Below are the code and all the weights of a small trained network. Each question names an input and a class and asks about switching units off, where a switched-off unit gives its printed mean instead of its output.

import numpy as np


def w(rows, s, z=0):
    codes = np.array(rows[::2]) - 128.0
    scale = np.full(codes.shape[1], s)
    scale[-1] = z or s
    return codes * scale


def f(y):
    return y / 2 * (1 + np.tanh(0.7978845608 * (y + 0.044715 * y**3)))


def log_softmax(a):
    a = a - a.max(-1, keepdims=True)
    return a - np.log(np.exp(a).sum(-1, keepdims=True))


def net(x, mask):
    res = np.array(x, float).reshape(1, 6) / 4 @ E
    y = f(res @ A[0][:, :-1].T + A[0][:, -1])
    res = res + np.where(mask, y, B[0][:, -1]) @ B[0][:, :-1]
    return log_softmax(res[-1] @ U[:, :-1].T + U[:, -1])


A, B = {}, {}
E = w([
[166,201,133,107,125,104,161,204,221,54,182],'x0',
[158,176,121,166,114,1,200,167,95,150,45],'x1',
[60,142,82,143,64,54,71,107,170,105,137],'x2',
[145,189,180,28,126,148,59,83,189,149,116],'x3',
[165,107,44,127,38,155,94,144,191,106,184],'x4',
[166,125,193,62,92,111,121,109,187,166,101],'x5',
],0.0096)
A[0] = w([
[106,2,104,124,135,187,85,77,107,196,121,219],'n0',
[162,123,138,147,162,25,162,146,116,145,56,231],'n1',
[127,124,87,108,54,160,87,88,169,137,205,232],'n2',
[122,131,69,160,128,148,152,167,125,49,201,228],'n3',
[199,190,196,55,137,133,133,142,142,99,125,227],'n4',
[168,82,139,95,123,168,125,118,144,171,138,173],'n5',
[122,149,95,181,75,37,175,174,104,132,72,224],'n6',
[126,141,196,99,186,168,149,88,117,180,130,255],'n7',
[144,88,93,101,51,163,51,119,169,134,166,203],'n8',
],0.0082,0.0033)
B[0] = w([
[88,81,205,184,112,165,171,65,44,89,82,222],'n0',
[140,123,95,114,110,46,180,120,141,241,115,232],'n1',
[175,167,142,99,64,107,76,96,85,1,161,232],'n2',
[150,82,46,161,178,139,117,220,85,93,238,215],'n3',
[203,184,142,91,180,152,133,174,224,125,89,201],'n4',
[183,122,218,116,100,165,153,158,111,104,84,165],'n5',
[119,80,72,167,33,69,171,114,156,203,156,247],'n6',
[132,151,175,132,209,184,128,128,112,182,14,202],'n7',
[180,144,165,92,64,95,135,102,110,24,139,230],'n8',
],0.0083,0.012)
U = w([
[130,86,74,159,35,71,191,119,166,191,128,222],'0',
[1,68,158,165,196,172,111,59,79,150,82,90],'1',
[134,51,50,195,164,171,125,203,112,67,208,250],'2',
[152,79,179,132,64,171,125,74,81,53,119,57],'3',
[174,166,186,99,221,176,134,161,196,161,73,56],'4',
[129,197,122,69,93,100,34,104,205,66,164,13],'5',
],0.0086,0.0014)

Each question gives the input, the list of numbers given to net, and the class t.
The units are the neurons (one row each of A and B). Each row of codes is followed by its name. A weight is (code - 128) times the scale printed after its matrix; where a second scale follows, it is the last column's (A, B and U).
mask holds one flag per neuron, in row order. A switched-off neuron (its flag False) gives its mean, the last column of its row in B, instead of its output. The means were averaged over made-up inputs and are rounded, as every weight is.
A unit's drop is (log p(t) with every unit on - log p(t) with that unit switched off) / (log p(t) with every unit on - log p(t) with every unit switched off).
The circuit of an input: a set's keep is (log p(t) with only the set's units on - log p(t) with every unit switched off) / (log p(t) with every unit on - log p(t) with every unit switched off). Starting from all 9 units, units are removed one at a time, each time the one whose removal leaves the highest keep (on an exact tie, the one counted first), for as long as the keep stays at least 0.8.
circuit, biggest first: the units of the circuit, biggest drop first
most important unit: the unit with the biggest drop
k most important neurons: the k neurons with the biggest drops, biggest first
drop when u is switched off: that unit's drop, to one decimal
input [2,7,-3,7,3,-1], class 4: most important unit : n4
input [-2,4,-1,6,-3,-5], class 4: circuit, biggest first : [n0; n7]
input [8,1,6,3,-8,0], class 4: 2 most important neurons : [n4; n2]
input [-5,5,-7,5,6,-2], class 4: circuit, biggest first : [n2; n6]
input [-2,-6,-5,-1,-7,5], class 4: 4 most important neurons : [n4; n7; n5; n6]
input [1,-3,-6,8,4,-1], class 4: 4 most important neurons : [n4; n7; n5; n6]
input [4,3,1,-6,-7,-7], class 0: 2 most important neurons : [n6; n1]
input [2,-8,-3,4,-3,-3], class 4: 2 most important neurons : [n7; n4]
input [-8,1,7,6,-5,8], class 1: drop when n0 is switched off : 0.3
input [-6,7,-3,8,0,0], class 4: drop when n7 is switched off : 0.1
input [-1,2,0,1,4,-4], class 2: drop when n1 is switched off : 0.4
